[[+0.46,+3.10,-2.92,-0.73,+2.60,+2.29],
[-2.37,+1.83,+0.91,-1.73,+0.23,-1.97],
[+0.62,+0.18,-4.28,-1.67,-0.87,+2.09]]
+0.46

[[-2.04,+0.48,+2.34,+0.10,-0.74,+1.78,-1.21],
[-0.41,-0.51,+3.60,+2.25,+1.32,-0.76,-3.61],
[-1.83,+1.60,+0.14,-1.48,+0.66,-2.43,+4.33]]
-2.04

[[+2.41,-0.33,-4.18,+2.80],
[+1.37,-2.32,-0.17,-2.06],
[+0.05,-1.10,+0.12,-3.40]]
+2.41

[[-2.84,+4.03,-1.71,-2.87,+0.07],
[+1.39,-1.83,+1.42,+1.18,-2.40],
[+1.72,+3.07,-4.37,-4.04,+0.54]]
-2.84

[[-0.75,-2.65,-0.33,+3.42],
[+2.25,-1.66,-0.60,-0.17],
[-5.24,-1.03,+0.87,+0.80]]
-0.75

[[-2.74,-2.09,+2.29,+3.92,-1.38,-4.01],
[+0.20,-0.36,+0.95,+1.85,-0.82,+0.19],
[-2.55,+1.41,+1.16,+1.64,+0.52,-1.52]]
-2.74

[[+1.73,+4.09,+0.18,+3.48],
[+2.88,+2.29,+2.04,-0.85],
[+3.70,-4.19,+1.46,-5.56]]
+1.73

[[-1.53,-2.29,+3.68,+2.10,-3.56],
[-3.38,+3.08,-1.63,-3.23,+2.39],
[+0.38,-1.75,+4.41,-1.84,-2.52]]
-1.53

[[-1.77,+2.38,-1.11,+0.82],
[+3.08,+4.64,+0.93,-0.98],
[+0.21,+0.58,+1.06,-4.41]]
-1.77

[[-3.12,-2.43,-3.56,+0.88],
[-1.15,-1.93,-1.40,-0.88],
[-1.78,-1.12,+0.00,-5.54]]
-3.12
---
[[+2.64 -0.66 -3.99 +3.21 -0.76]
 [+3.56 +3.56 -2.74 -1.78 +4.48]] gives +3.21

[[-0.71 +1.84 -1.29 +0.92 +0.87 -1.89 -2.30]
 [+1.16 -1.18 +1.42 +0.87 -0.07 +0.78 -1.09]
 [+1.56 -0.73 +3.88 -5.10 +0.60 +0.97 -3.66]] gives +0.78

[[+4.21 +1.83 -3.28 +3.42 -0.43]
 [-1.56 -2.71 -3.31 -3.46 +3.22]
 [+2.00 +4.24 -4.15 +0.32 +0.70]] gives -3.46

[[+3.38 +3.19 +3.00 +3.91 +4.16]
 [+3.41 +3.74 +1.42 +3.54 +3.27]
 [-3.34 +3.36 -3.06 +3.04 +2.86]] gives +3.54

[[+1.85 -2.07 +2.23 -4.10 -1.52]
 [+1.59 +1.31 +2.61 -2.62 -3.11]] gives -4.10

[[-1.20 +2.09 +0.86 -0.65 +1.04 +0.49 +1.19]
 [+1.93 +0.35 -0.04 -0.08 -0.73 -0.76 +0.10]
 [-0.46 -5.30 -4.24 +1.50 +0.71 +0.06 -3.37]] gives -0.76

[[+0.08 -1.83 -1.83 -2.69]
 [+1.14 -4.89 +2.19 +1.71]
 [-0.68 +1.81 +0.47 +1.34]] gives +2.19
---
[[ 0.087 -0.111 -0.085 -0.143  0.059  0.211  0.138]
 [ 0.123 -0.115 -0.009 -0.203  0.086  0.200  0.123]
 [-0.138  0.122  0.153  0.059 -0.191 -0.076 -0.032]] yields 0.086

[[ 12.60 -17.94  17.39 -10.56 -14.82]
 [ 10.40  12.02   9.97  -7.78  -8.71]] yields 9.97

[[-13.682  15.936   3.180  16.424]
 [ -0.401  -5.022  -1.366  -5.977]
 [ 13.578 -11.401  -1.327 -11.925]] yields -5.022

[[ 1.198  1.002 -1.779  1.246  1.890]
 [ 0.711 -0.813  0.219  0.830  1.402]] yields 0.219

[[  8.6 -14.6  -2.5 -16.6  -8.3  10.3]
 [ 22.3  21.2  21.6  -4.1 -16.0  -7.1]] yields -4.1

[[-138.496 -156.256  -76.101  141.926  205.492 -143.392]
 [  43.774 -135.136 -177.579  -73.574 -129.384  -59.973]
 [-149.941 -115.468  -35.676 -190.575   -2.924   79.025]] yields -73.574

[[  1.6   5.4  -6.2  -7.9  -2.6 -13.2 -14.4]
 [-18.2 -13.3  -8.5  -9.0   7.2  13.3 -15.0]
 [-18.9  -2.1  -0.1 -10.0   0.3  -1.1 -13.1]] yields 7.2
